Below are the code and all the weights of a small trained network. Each question names an input and a target symbol and asks about switching units off, where a switched-off unit gives its printed mean instead of its output.

import numpy as np


def w(rows, s, z=0):
    codes = np.array(rows[::2]) - 128.0
    scale = np.full(codes.shape[1], s)
    scale[-1] = z or s
    return codes * scale


def f(y):
    return np.maximum(y, 0)


def softmax(a):
    e = np.exp(a - a.max(-1, keepdims=True))
    return e / e.sum(-1, keepdims=True)


def log_softmax(a):
    a = a - a.max(-1, keepdims=True)
    return a - np.log(np.exp(a).sum(-1, keepdims=True))


def net(x, mask):
    ids = ['ΘΛΠαβεζημξτφψ'.index(c) for c in x.split()]
    T = len(ids)
    res = E[ids] + P[:T]
    u = 0
    for l in range(2):
        r = res
        for j in range(3):
            rows = slice(4 * j, 4 * j + 4)
            q, k, v = (r @ M[l][rows].T for M in (Q, K, V))
            z = softmax(np.where(np.tri(T) > 0, q @ k.T / 4**0.5, -1e9)) @ v
            o = O[l][rows]
            res = res + np.where(mask[u + j], z, o[:, -1]) @ o[:, :-1]
        u += 3
        y = f(res @ A[l][:, :-1].T + A[l][:, -1])
        res = res + np.where(mask[u : u + 12], y, B[l][:, -1]) @ B[l][:, :-1]
        u += 12
    return log_softmax(res[-1] @ U[:, :-1].T + U[:, -1])


Q, K, V, O, A, B = {}, {}, {}, {}, {}, {}
E = w([
[115,73,93,125,110,103],'Θ',
[159,209,146,6,184,152],'Λ',
[114,70,86,126,112,101],'Π',
[146,88,65,30,84,180],'α',
[117,51,63,125,144,71],'β',
[70,187,69,41,170,228],'ε',
[104,104,66,133,69,85],'ζ',
[150,87,75,161,59,165],'η',
[182,99,111,183,117,161],'μ',
[135,164,82,197,99,117],'ξ',
[52,109,118,203,182,150],'τ',
[48,54,144,65,135,16],'φ',
[156,163,183,170,112,75],'ψ',
],0.02)
P = w([
[211,245,24,74,178,131],'0',
[194,209,32,97,163,124],'1',
[192,203,57,118,145,125],'2',
[182,173,76,134,136,124],'3',
[171,150,92,148,126,114],'4',
[160,134,116,160,116,106],'5',
[152,119,139,174,103,105],'6',
[142,96,150,187,101,92],'7',
[134,83,174,199,90,88],'8',
[120,74,199,210,75,87],'9',
[108,56,224,222,65,84],'10',
[99,35,234,226,68,64],'11',
[92,15,255,236,65,55],'12',
],0.0083)
Q[0] = w([
[115,109,91,133,159,109],'L0H1',
[130,73,115,126,157,129],'L0H1',
[136,94,89,174,109,122],'L0H1',
[85,188,184,72,128,202],'L0H1',
[144,54,73,186,48,23],'L0H2',
[99,127,63,164,85,128],'L0H2',
[210,167,93,227,98,129],'L0H2',
[118,82,68,249,140,61],'L0H2',
[149,127,67,151,126,149],'L0H3',
[104,52,166,108,100,118],'L0H3',
[113,112,146,181,76,109],'L0H3',
[88,120,69,164,166,41],'L0H3',
],0.014)
K[0] = w([
[91,150,139,155,111,147],'L0H1',
[110,99,157,98,125,162],'L0H1',
[101,117,174,150,110,164],'L0H1',
[153,127,82,145,167,112],'L0H1',
[136,88,155,191,85,97],'L0H2',
[105,91,143,206,111,183],'L0H2',
[150,164,97,225,105,105],'L0H2',
[104,88,143,247,92,88],'L0H2',
[99,117,113,150,118,156],'L0H3',
[123,133,100,109,129,137],'L0H3',
[135,69,143,184,124,121],'L0H3',
[67,127,137,133,95,109],'L0H3',
],0.015)
V[0] = w([
[117,159,14,130,151,191],'L0H1',
[79,151,160,142,118,87],'L0H1',
[93,154,113,113,115,204],'L0H1',
[76,120,230,144,123,100],'L0H1',
[111,166,106,39,117,73],'L0H2',
[143,108,128,48,139,180],'L0H2',
[218,163,144,172,144,157],'L0H2',
[206,26,92,74,166,112],'L0H2',
[75,205,121,145,1,89],'L0H3',
[224,116,206,135,196,131],'L0H3',
[91,96,131,47,229,209],'L0H3',
[141,161,118,110,94,113],'L0H3',
],0.0058)
O[0] = w([
[117,199,185,129,130,204,252],'L0H1',
[200,73,120,174,181,196,100],'L0H1',
[91,157,190,157,67,192,117],'L0H1',
[64,245,154,126,82,139,13],'L0H1',
[106,18,48,50,123,100,108],'L0H2',
[209,10,141,40,215,111,76],'L0H2',
[236,161,104,210,220,119,140],'L0H2',
[139,87,252,129,111,245,138],'L0H2',
[180,199,225,39,179,96,125],'L0H3',
[127,87,156,35,218,72,48],'L0H3',
[161,154,207,65,169,146,102],'L0H3',
[97,116,178,116,112,168,132],'L0H3',
],0.0045,0.0037)
A[0] = w([
[136,99,142,102,161,96,85],'L0N1',
[173,81,198,124,162,142,125],'L0N2',
[125,74,135,75,91,140,113],'L0N3',
[118,151,68,130,158,69,206],'L0N4',
[148,189,155,149,154,125,67],'L0N5',
[158,107,104,104,58,174,55],'L0N6',
[143,104,101,156,122,145,211],'L0N7',
[168,77,129,154,168,126,128],'L0N8',
[126,98,183,190,102,77,254],'L0N9',
[94,145,88,253,177,164,118],'L0N10',
[226,151,192,110,127,48,99],'L0N11',
[102,125,130,169,140,226,165],'L0N12',
],0.012,0.0078)
B[0] = w([
[132,161,158,206,163,144,146],'L0N1',
[149,212,120,150,126,184,152],'L0N2',
[103,83,1,140,165,49,170],'L0N3',
[127,178,178,169,73,194,198],'L0N4',
[160,95,77,113,134,117,144],'L0N5',
[132,188,183,20,6,78,154],'L0N6',
[71,158,225,247,118,202,207],'L0N7',
[105,184,133,202,39,191,152],'L0N8',
[131,28,244,185,17,43,252],'L0N9',
[158,169,216,114,180,38,251],'L0N10',
[186,101,182,19,185,95,159],'L0N11',
[47,114,204,96,166,115,187],'L0N12',
],0.0057,0.014)
Q[1] = w([
[102,53,140,152,103,146],'L1H1',
[214,147,140,182,58,149],'L1H1',
[196,253,169,191,170,113],'L1H1',
[167,168,199,187,154,58],'L1H1',
[135,128,94,67,133,139],'L1H2',
[111,109,119,115,187,154],'L1H2',
[130,145,161,109,168,124],'L1H2',
[222,157,102,57,144,186],'L1H2',
[134,93,133,167,95,102],'L1H3',
[112,170,64,11,209,226],'L1H3',
[91,65,136,83,164,122],'L1H3',
[185,81,104,113,86,99],'L1H3',
],0.014)
K[1] = w([
[78,103,133,179,46,176],'L1H1',
[205,194,244,156,53,118],'L1H1',
[194,192,195,119,199,93],'L1H1',
[135,138,187,163,121,56],'L1H1',
[207,162,114,92,139,146],'L1H2',
[86,163,155,116,163,181],'L1H2',
[94,145,113,147,146,170],'L1H2',
[108,173,52,101,184,196],'L1H2',
[120,118,148,171,102,71],'L1H3',
[178,186,57,88,186,212],'L1H3',
[72,165,70,124,70,209],'L1H3',
[140,101,114,205,25,130],'L1H3',
],0.012)
V[1] = w([
[123,252,72,169,105,31],'L1H1',
[204,164,152,70,71,101],'L1H1',
[89,163,38,65,52,137],'L1H1',
[160,50,35,203,122,137],'L1H1',
[90,71,86,136,113,126],'L1H2',
[119,136,125,85,65,110],'L1H2',
[128,86,116,126,176,64],'L1H2',
[72,44,137,61,130,61],'L1H2',
[93,189,106,160,147,109],'L1H3',
[44,156,161,83,255,34],'L1H3',
[155,141,158,102,137,81],'L1H3',
[102,103,156,69,125,86],'L1H3',
],0.0084)
O[1] = w([
[183,220,105,255,96,66,156],'L1H1',
[231,28,57,124,120,157,148],'L1H1',
[112,62,122,176,26,25,5],'L1H1',
[75,174,91,95,91,125,53],'L1H1',
[131,181,175,166,116,145,96],'L1H2',
[159,110,99,131,161,161,134],'L1H2',
[172,187,108,126,80,190,138],'L1H2',
[92,153,31,99,122,160,150],'L1H2',
[159,154,200,176,119,128,133],'L1H3',
[161,208,179,76,80,58,183],'L1H3',
[225,126,103,83,116,97,173],'L1H3',
[176,150,118,109,164,50,159],'L1H3',
],0.0076,0.021)
A[1] = w([
[122,167,120,118,92,30,149],'L1N1',
[154,75,148,131,111,24,140],'L1N2',
[1,96,149,169,85,142,46],'L1N3',
[92,129,85,160,59,100,74],'L1N4',
[179,175,77,168,109,185,2],'L1N5',
[87,81,113,131,118,67,71],'L1N6',
[99,164,135,156,24,118,100],'L1N7',
[24,122,170,60,158,38,26],'L1N8',
[122,23,110,166,16,132,48],'L1N9',
[149,163,172,158,247,105,2],'L1N10',
[174,103,95,41,132,114,47],'L1N11',
[62,125,135,66,69,158,216],'L1N12',
],0.0093,0.006)
B[1] = w([
[133,61,209,99,185,134,172],'L1N1',
[102,158,84,118,114,184,167],'L1N2',
[87,123,78,104,190,101,159],'L1N3',
[150,181,69,165,126,191,151],'L1N4',
[71,14,97,75,65,81,157],'L1N5',
[176,164,91,116,62,196,146],'L1N6',
[96,209,77,79,196,163,156],'L1N7',
[254,101,107,182,113,174,162],'L1N8',
[193,208,149,132,235,2,175],'L1N9',
[87,108,48,94,68,133,252],'L1N10',
[29,148,126,216,147,107,181],'L1N11',
[67,64,192,148,22,94,160],'L1N12',
],0.0074,0.029)
U = w([
[126,137,130,145,123,99,102],'Θ',
[139,120,122,51,190,111,159],'Λ',
[114,132,134,148,124,92,119],'Π',
[119,116,134,126,104,2,28],'α',
[62,145,142,161,128,94,123],'β',
[88,67,182,118,79,56,239],'ε',
[153,176,108,175,153,122,3],'ζ',
[163,95,187,183,179,58,44],'η',
[144,151,132,174,146,210,181],'μ',
[127,149,143,240,62,101,62],'ξ',
[146,178,184,129,110,81,195],'τ',
[117,178,78,110,73,149,152],'φ',
[237,115,104,127,112,121,131],'ψ',
],0.007,0.0043)

Each question gives the input, a string of symbols that net reads in full, and the target symbol t.
The units are the heads (4 rows each of Q, K, V and O) and the neurons (one row each of A and B). Each row of codes is followed by its name. A weight is (code - 128) times the scale printed after its matrix; where a second scale follows, it is the last column's (O, A, B and U).
mask holds one flag per unit, layer by layer, with each layer's heads first. A switched-off unit (its flag False) gives its mean, the last column of its rows in O or B, instead of its output. The means were averaged over made-up inputs and are rounded, as every weight is.
A unit's drop is (log p(t) with every unit on - log p(t) with that unit switched off) / (log p(t) with every unit on - log p(t) with every unit switched off).
The circuit of an input: a set's keep is (log p(t) with only the set's units on - log p(t) with every unit switched off) / (log p(t) with every unit on - log p(t) with every unit switched off). Starting from the 12 units with the biggest drops (on a tie, the unit counted first), units are removed one at a time, each time the one whose removal leaves the highest keep (on an exact tie, the one counted first), for as long as the keep stays at least 0.8.
units of the circuit, in order: the units of the circuit, biggest drop first
k most important neurons: the k neurons with the biggest drops, biggest first
heads that matter: for each layer, one digit per head in row order, 1 if its drop is at least 0.15 and else 0, layers parted by /
input η μ η α ζ, target η: 2 most important neurons => [L0N6, L1N10]
input τ Θ Π ε ε α Π, target ε: heads that matter => 110 / 100
input φ α Λ Θ β τ ξ Θ Θ Π ψ τ, target τ: units of the circuit, in order => [L0N10, L1H3, L0H2]
input τ φ ψ α τ ε φ η ξ φ ψ η, target ψ: units of the circuit, in order => [L1H1, L0N11, L1H3]
input α τ α Λ β α β Π, target β: heads that matter => 000 / 111
input ε τ Θ α ε τ ζ ζ μ μ η, target μ: units of the circuit, in order => [L1H1, L0H2, L1H3]
input β α τ β ψ η ε β ε τ Λ μ η, target μ: most important neuron => [L0N9]
input τ Θ τ ε μ Θ η ζ ψ τ ε, target ε: units of the circuit, in order => [L1H1, L0N10, L0H2]
input ψ β φ α Θ ξ α, target α: units of the circuit, in order => [L1H1, L1N9, L0N6, L0N10]
input Λ ζ β, target ζ: heads that matter => 010 / 101
input ψ Π β, target ψ: 3 most important neurons => [L0N9, L0N4, L0N11]
input ζ ζ ζ, target ζ: 4 most important neurons => [L1N9, L0N10, L1N4, L1N7]
input τ Π η τ ξ, target τ: heads that matter => 000 / 001
input ξ ξ τ ε Π ε φ ζ β, target φ: units of the circuit, in order => [L1H2, L0H2]
input ε η μ τ η β ξ ζ η, target ξ: units of the circuit, in order => [L0H2, L1H1]
input φ ε ξ η, target ξ: units of the circuit, in order => [L1H1]
input ξ Π μ, target ξ: 2 most important neurons => [L0N10, L0N4]
input η ψ τ Λ ε φ, target φ: units of the circuit, in order => [L1H2, L0H2]
input Θ Λ φ β Π β, target β: 4 most important neurons => [L0N9, L0N10, L0N7, L1N3]
input τ β φ ψ α β, target ψ: units of the circuit, in order => [L1H1, L1N11]
input Λ ψ ζ μ, target ψ: 4 most important neurons => [L0N11, L0N9, L0N4, L1N11]
input ψ β ψ η τ Π Θ Λ ε η β, target η: heads that matter => 000 / 001
input μ μ η τ φ μ, target φ: most important neuron => [L1N5]
input ξ μ Λ φ α α ζ Θ, target ζ: 3 most important neurons => [L1N9, L0N10, L1N4]
input Λ τ Π ε τ Θ ζ μ Π τ β, target τ: 2 most important neurons => [L0N10, L0N12]
input Π μ η Θ, target μ: heads that matter => 010 / 001
input Λ ξ η β ψ Λ ζ ζ η, target η: 2 most important neurons => [L1N10, L1N9]
input ψ Λ ε ξ, target ξ: 4 most important neurons => [L0N10, L0N7, L0N12, L0N4]
input α ψ β μ ψ Θ, target ψ: 2 most important neurons => [L0N9, L0N11]
